Here is a tiny trained network, its code and every weight. The questions are about switching its units off for an input and a target symbol, where a switched-off unit gives its printed mean instead of its output.

import numpy as np


def w(rows, s, z=0):
    codes = np.array(rows[::2]) - 128.0
    scale = np.full(codes.shape[1], s)
    scale[-1] = z or s
    return codes * scale


def softmax(a):
    e = np.exp(a - a.max(-1, keepdims=True))
    return e / e.sum(-1, keepdims=True)


def log_softmax(a):
    a = a - a.max(-1, keepdims=True)
    return a - np.log(np.exp(a).sum(-1, keepdims=True))


def net(x, mask):
    ids = ['αβδζηθμξπστφψ'.index(c) for c in x.split()]
    T = len(ids)
    res = E[ids] + P[:T]
    u = 0
    for l in range(2):
        r = res
        for j in range(3):
            rows = slice(4 * j, 4 * j + 4)
            q, k, v = (r @ M[l][rows].T for M in (Q, K, V))
            z = softmax(np.where(np.tri(T) > 0, q @ k.T / 4**0.5, -1e9)) @ v
            o = O[l][rows]
            res = res + np.where(mask[u + j], z, o[:, -1]) @ o[:, :-1]
        u += 3
    return log_softmax(res[-1] @ U[:, :-1].T + U[:, -1])


Q, K, V, O = {}, {}, {}, {}
E = w([
[195,50,231,140,154,156,102,139,51],'α',
[11,123,101,158,165,146,78,89,151],'β',
[121,73,143,227,12,112,86,122,115],'δ',
[149,111,111,111,150,104,130,177,174],'ζ',
[63,149,118,177,69,95,179,121,210],'η',
[118,174,75,108,85,63,84,91,105],'θ',
[103,203,154,203,141,73,115,144,153],'μ',
[146,43,183,247,59,122,118,116,54],'ξ',
[154,111,110,110,151,102,133,157,163],'π',
[47,142,110,91,59,113,131,137,93],'σ',
[131,120,84,150,163,67,184,141,123],'τ',
[186,102,146,26,120,153,82,133,177],'φ',
[149,162,143,88,82,103,145,47,164],'ψ',
],0.013)
P = w([
[174,58,132,146,141,163,106,111,115],'0',
[187,97,76,161,127,211,117,116,112],'1',
[146,76,135,124,142,108,104,118,135],'2',
[194,129,54,163,117,232,132,125,99],'3',
[131,69,155,111,144,78,97,121,140],'4',
[189,178,44,142,108,222,144,139,97],'5',
[121,58,167,99,147,55,93,121,148],'6',
[169,223,53,112,105,187,159,159,104],'7',
[115,54,179,87,151,32,92,117,151],'8',
[133,247,85,81,108,128,168,171,109],'9',
[107,46,192,79,151,14,84,118,160],'10',
[99,240,120,54,115,72,160,173,115],'11',
[93,39,199,74,152,2,79,118,164],'12',
[89,231,142,42,122,33,152,170,125],'13',
],0.0076)
Q[0] = w([
[171,111,34,115,143,103,178,137,150],'L0H1',
[62,68,116,133,125,63,71,136,110],'L0H1',
[112,119,101,180,137,215,147,132,48],'L0H1',
[88,55,136,102,96,141,155,123,53],'L0H1',
[124,254,38,102,121,217,162,152,126],'L0H2',
[172,92,186,220,95,238,150,157,57],'L0H2',
[200,83,57,139,80,129,130,116,121],'L0H2',
[127,126,139,76,153,152,194,158,91],'L0H2',
[132,161,118,172,53,148,159,66,144],'L0H3',
[214,85,115,37,172,171,158,147,61],'L0H3',
[154,138,39,10,146,95,135,148,156],'L0H3',
[76,196,63,158,184,184,114,138,140],'L0H3',
],0.031)
K[0] = w([
[108,205,125,178,104,102,162,128,89],'L0H1',
[79,88,145,86,135,44,110,79,99],'L0H1',
[160,97,75,170,106,211,97,97,81],'L0H1',
[80,59,153,195,91,132,43,120,121],'L0H1',
[121,252,40,89,148,222,172,141,147],'L0H2',
[221,55,99,212,106,205,127,153,85],'L0H2',
[120,173,164,177,68,151,95,88,103],'L0H2',
[141,189,156,138,178,134,132,172,118],'L0H2',
[151,150,116,172,28,159,129,116,151],'L0H3',
[226,75,111,70,177,160,192,103,59],'L0H3',
[123,153,43,11,136,101,184,127,124],'L0H3',
[105,195,56,158,187,225,107,162,132],'L0H3',
],0.028)
V[0] = w([
[143,129,132,123,134,113,144,129,120],'L0H1',
[134,123,151,118,119,132,72,135,151],'L0H1',
[136,125,137,143,125,139,115,91,120],'L0H1',
[123,126,134,135,124,140,110,117,130],'L0H1',
[21,88,114,95,135,183,130,103,116],'L0H2',
[162,151,85,149,161,80,31,63,89],'L0H2',
[145,114,105,121,162,143,193,16,216],'L0H2',
[154,54,50,81,109,93,150,196,87],'L0H2',
[100,161,97,129,93,149,131,168,139],'L0H3',
[68,159,172,151,219,147,95,5,141],'L0H3',
[118,159,152,176,165,130,153,122,74],'L0H3',
[89,173,109,136,120,155,120,103,142],'L0H3',
],0.011)
O[0] = w([
[119,135,129,101,134,140,143,136,137,130],'L0H1',
[104,159,133,169,147,108,89,147,113,177],'L0H1',
[123,126,145,149,120,158,111,122,71,135],'L0H1',
[133,124,133,154,126,125,113,127,108,133],'L0H1',
[4,163,114,94,114,153,177,232,101,159],'L0H2',
[74,164,129,72,225,124,87,51,81,202],'L0H2',
[67,164,124,83,139,125,217,61,234,25],'L0H2',
[192,144,1,99,91,80,73,193,151,217],'L0H2',
[152,92,165,170,181,121,84,70,136,126],'L0H3',
[148,41,3,40,94,143,168,179,165,4],'L0H3',
[210,69,144,44,130,167,152,110,99,36],'L0H3',
[129,68,116,146,166,128,96,75,156,82],'L0H3',
],0.006,0.0026)
Q[1] = w([
[103,134,80,118,192,199,83,194,71],'L1H1',
[46,186,78,180,140,245,201,142,176],'L1H1',
[189,85,165,67,132,223,150,159,179],'L1H1',
[227,229,110,174,120,151,124,92,81],'L1H1',
[250,168,115,50,149,126,104,114,162],'L1H2',
[93,129,105,152,178,43,71,171,73],'L1H2',
[122,118,133,111,187,213,82,143,72],'L1H2',
[128,44,162,4,141,87,101,132,176],'L1H2',
[165,116,175,210,34,165,156,101,146],'L1H3',
[90,138,82,206,38,106,140,201,105],'L1H3',
[68,129,153,96,106,202,173,185,61],'L1H3',
[211,116,118,105,159,156,88,155,49],'L1H3',
],0.023)
K[1] = w([
[99,99,76,133,146,169,72,138,63],'L1H1',
[117,104,76,136,123,253,112,101,187],'L1H1',
[156,96,95,175,201,132,191,149,134],'L1H1',
[165,246,114,157,118,175,143,117,82],'L1H1',
[180,225,144,158,154,84,174,131,76],'L1H2',
[99,137,163,65,39,90,84,110,90],'L1H2',
[132,102,52,119,127,144,140,85,70],'L1H2',
[142,72,141,112,180,5,159,139,122],'L1H2',
[141,124,139,206,55,147,129,63,118],'L1H3',
[61,165,98,202,70,97,139,143,77],'L1H3',
[88,107,118,84,77,181,147,155,59],'L1H3',
[185,126,137,131,201,160,136,175,78],'L1H3',
],0.026)
V[1] = w([
[112,103,126,154,248,151,92,137,171],'L1H1',
[135,152,51,137,179,36,156,145,106],'L1H1',
[90,91,85,186,121,118,183,63,71],'L1H1',
[78,144,122,124,31,101,51,87,177],'L1H1',
[98,99,114,192,148,136,102,180,141],'L1H2',
[124,121,97,208,167,56,224,131,84],'L1H2',
[135,123,128,132,197,124,147,185,132],'L1H2',
[119,138,157,183,189,127,87,167,200],'L1H2',
[133,157,66,88,152,137,73,59,74],'L1H3',
[146,124,154,88,193,49,88,154,160],'L1H3',
[79,132,103,167,85,57,99,78,140],'L1H3',
[126,78,113,203,230,132,134,176,163],'L1H3',
],0.016)
O[1] = w([
[130,104,99,128,130,255,179,130,66,76],'L1H1',
[176,170,103,22,64,186,88,114,114,159],'L1H1',
[151,138,201,88,220,168,58,172,164,170],'L1H1',
[240,188,115,109,192,35,185,161,71,255],'L1H1',
[123,69,109,194,170,133,107,228,130,208],'L1H2',
[187,117,167,105,109,167,30,185,191,133],'L1H2',
[123,43,88,111,124,193,161,161,170,113],'L1H2',
[227,113,77,217,177,151,179,174,152,133],'L1H2',
[119,19,26,54,159,109,105,145,114,144],'L1H3',
[138,97,118,210,229,180,82,136,137,155],'L1H3',
[30,96,134,102,55,202,118,48,129,250],'L1H3',
[97,254,102,199,147,161,66,144,124,116],'L1H3',
],0.0086,0.0089)
U = w([
[79,123,107,141,129,88,130,94,191,126],'α',
[95,128,157,95,178,138,172,175,121,155],'β',
[141,130,127,124,204,73,142,158,150,2],'δ',
[185,104,103,153,115,131,136,159,132,120],'ζ',
[137,162,171,126,130,116,169,139,163,170],'η',
[156,137,137,97,177,110,115,92,103,71],'θ',
[175,20,253,183,133,168,123,83,9,213],'μ',
[100,134,134,112,187,73,105,141,202,24],'ξ',
[161,116,105,138,115,119,134,128,149,153],'π',
[120,140,108,92,87,44,146,216,134,162],'σ',
[158,119,137,98,101,133,101,141,178,100],'τ',
[115,132,98,149,148,81,182,110,128,104],'φ',
[151,86,165,93,180,99,182,94,186,144],'ψ',
],0.0055,0.0047)

Each question gives the input, a string of symbols that net reads in full, and the target symbol t.
The units are the heads (4 rows each of Q, K, V and O). Each row of codes is followed by its name. A weight is (code - 128) times the scale printed after its matrix; where a second scale follows, it is the last column's (O and U).
mask holds one flag per head, layer by layer. A switched-off head (its flag False) gives its mean, the last column of its rows in O, instead of its output. The means were averaged over made-up inputs and are rounded, as every weight is.
A unit's drop is (log p(t) with every unit on - log p(t) with that unit switched off) / (log p(t) with every unit on - log p(t) with every unit switched off).
The circuit of an input: a set's keep is (log p(t) with only the set's units on - log p(t) with every unit switched off) / (log p(t) with every unit on - log p(t) with every unit switched off). Starting from all 6 units, units are removed one at a time, each time the one whose removal leaves the highest keep (on an exact tie, the one counted first), for as long as the keep stays at least 0.8.
circuit, biggest first: the units of the circuit, biggest drop first
unit that matters most: the unit with the biggest drop
heads that matter: for each layer, one digit per head in row order, 1 if its drop is at least 0.15 and else 0, layers parted by /
input β μ σ ψ σ τ φ, target σ: circuit, biggest first : [L0H2, L1H1]
input β ζ μ δ φ ψ ζ ξ φ, target ζ: unit that matters most : L1H2
input ψ σ θ τ ζ ξ ζ φ ψ β, target β: circuit, biggest first : [L0H3, L0H2, L1H1]
input α τ β μ ζ α μ β μ δ μ τ θ, target θ: circuit, biggest first : [L1H1, L0H2, L1H2]
input σ α δ δ π π α, target σ: circuit, biggest first : [L0H3, L1H3]
input ξ α σ ζ β ζ μ ζ, target ζ: circuit, biggest first : [L0H2, L1H2]
input α ξ σ α φ α μ ξ π φ π η α ζ, target η: circuit, biggest first : [L0H2, L1H3]
input β τ α τ α σ η ψ φ, target η: circuit, biggest first : [L0H2, L0H3, L1H3]
input τ ξ δ ζ η π ζ σ φ φ ψ φ, target φ: heads that matter : 001 / 110
input σ δ σ τ φ π, target τ: heads that matter : 100 / 110
input ξ μ α β μ, target α: circuit, biggest first : [L0H3, L1H1, L1H2]
input ζ δ ψ τ, target δ: circuit, biggest first : [L1H1, L1H3, L0H3]
input σ ζ τ, target σ: circuit, biggest first : [L0H2, L1H3, L1H1]
input ξ ψ δ μ π, target δ: unit that matters most : L0H3
input α ξ ζ β θ τ α α σ π, target α: circuit, biggest first : [L1H1, L0H3]
input η η σ, target σ: heads that matter : 010 / 100
input σ α δ μ φ σ η ζ ζ, target η: circuit, biggest first : [L1H3, L0H2]
input μ μ φ β μ φ, target β: circuit, biggest first : [L0H2, L1H1, L0H3, L1H3]
input ξ θ ξ σ δ α σ σ β σ τ ξ π ψ, target ψ: heads that matter : 010 / 001
input ζ ζ π μ φ ψ μ σ π, target μ: circuit, biggest first : [L0H2, L1H1]
input τ σ π π, target σ: heads that matter : 010 / 001
input μ η α ζ φ, target α: circuit, biggest first : [L0H3, L1H1]
input η δ η φ δ, target σ: heads that matter : 000 / 101
input ψ τ ψ φ, target τ: heads that matter : 100 / 110
input θ ψ μ ψ τ α μ ζ τ φ, target ζ: unit that matters most : L0H2
input ζ β μ ζ, target β: heads that matter : 010 / 101
input φ σ ζ π μ μ ξ ζ τ μ, target ζ: unit that matters most : L1H2
input δ α σ σ η σ π π ξ φ β φ τ ξ, target σ: heads that matter : 001 / 101
input σ σ θ ξ μ ζ β ξ, target σ: heads that matter : 000 / 001
input π α μ ξ δ τ φ α, target σ: heads that matter : 011 / 001
